[64 -8 53 33 37 24 20  9 36 74 40  6 46 49  1 19] = z_571
[  5  23  -2  34 -19 -50 -15  -9  33   5  -2 -14 -22 -32  -3 -30] = z_312
[  2   8   9  22  20  57  72  25  32  -2  -5 -16  18  22 -15  70] = z_311
[ 34 -56  42 -38  47  73  22  -9 -32  32  24   7  38  86 -19  45] = z_704
[ 16 -14  10 -17  21 -31 -28 -31  -9  20  29   6  35   9  17 -36] = z_489
[ 20  20   6  40  10 -22  -2  -9  56  22  34  -1  17 -14  22 -15] = z_844
[-22   1  -9  17   1 -11  59 -18  33 -29  -8 -31  -9  -5 -25  33] = z_508
[-44  29 -34  12  -7  28  29  16  14 -42 -21   7  15 -40  43  41] = z_50
[-28 -31  -7  20  29   3  27  23  20  19 -12  -4 -22  25 -24  19] = z_251
[ 14  13  12  11 -20  38  -6  58 -24  21 -14  11 -31  19 -24  18] = z_982
[-37  36  29  28  12 -34  -7  28  33 -43 -21 -16 -16 -29  -2  50] = z_673
[ 10  21  -7  12  -1 -53 -56 -15  18   9  23  12   8 -44  37 -55] = z_31
q: [-28 -31  -9  20  29] : z_489
tail: [-42 -21] : [  7  15 -40  43  41]
start: [-34  12  -7  28  29] : z_50, 3
q: [ 1 -9] : z_508
start: [-17  21 -31 -28 -31] : z_489, 4
q: [29 16 14] : z_50
start: [-11  59 -18  33 -29  -8 -31  -9] : z_508, 6

[ 10  13 -22  16]  z_380
[ 13 -75  71 -48]  z_99
[ -7 -14  25 -43]  z_582
[ 12 -22  22 -11]  z_513
[ 39  19 -25  33]  z_721
[ 31  15 -10  12]  z_247
[ 16 -34  33 -20]  z_538
[-23  10  32   3]  z_799
[ 23 -13 -23   7]  z_476
[ 17 -34  33 -20]  z_471
[ 41  -7   6 -18]  z_999
[ 41  -7 -15 -20]  z_954
q: [ 13 -22] : z_380
q: [ -7 -15] : z_954
tail: [ 12 -22] : [ 22 -11]
q: [ 16 -34  33 -20] : z_538

[  8   2   0 -20  -1   6 -17  -7  17 -39]  z_70
[-16   0   2 -22  16  10  25 -18 -14  -5]  z_973
[-1  9  0  1  1  3  3  2  1  0]  z_800
[  5 -14  21  16 -11  -5  29 -27 -12  24]  z_604
[ 14   1  -6 -47  -4  16 -33 -14  39 -93]  z_647
[-19 -18  16 -19  10   5 -31  11  -3   5]  z_520
[-11 -18   6  -3  13   4   4  -7  -9   6]  z_896
[ 0 -4  0 -3  1  1  4  8  2 -7]  z_495
[ -6 -17  -3  -3   0  12  22  22  -1 -18]  z_851
[ 22   0  -1   0  -7 -17   6  17  -1  -5]  z_225
[-16   0   2 -22  16  10  25 -18  15 -27]  z_72
[ 0  8 -3  2  6  6  2  7  4 -4]  z_714
q: [22 -1] : z_851
q: [ -5  29 -27 -12  24] : z_604
start: [  2   0 -20  -1   6] : z_70, 2
q: [ -1   6 -17  -7  17] : z_70

[ -8  12 -17  52  38 -67 -44 -18  28]  z_501
[-62   7  80   2  -6 -41  -6  -8  13]  z_822
[ 11 -24  -5 -11 -63  46   8  25  14]  z_107
start: [-6 -8 13] : z_822, 7
start: [-8 13] : z_822, 8

[ 65  28 -68  29] : z_442
[ 28  65 -49 -22] : z_962
[-42  63 -40 -26] : z_259
[  6  64 -40 -26] : z_682
[-42  34 -24 -22] : z_547
q: [65 28] : z_442
q: [ 63 -40 -26] : z_259
q: [-42  34 -24 -22] : z_547

[ -9 -88  40  62 -29] -> z_680
[-10   6  -6  62 -56] -> z_151
[ -9 -88  -6  62 -29] -> z_873
[  7  15 -10   7  23] -> z_162
[-30  15 -10   7  17] -> z_219
q: [  7  15 -10   7  23] : z_162
q: [-10   6  -6] : z_151
q: [-10   7  17] : z_219

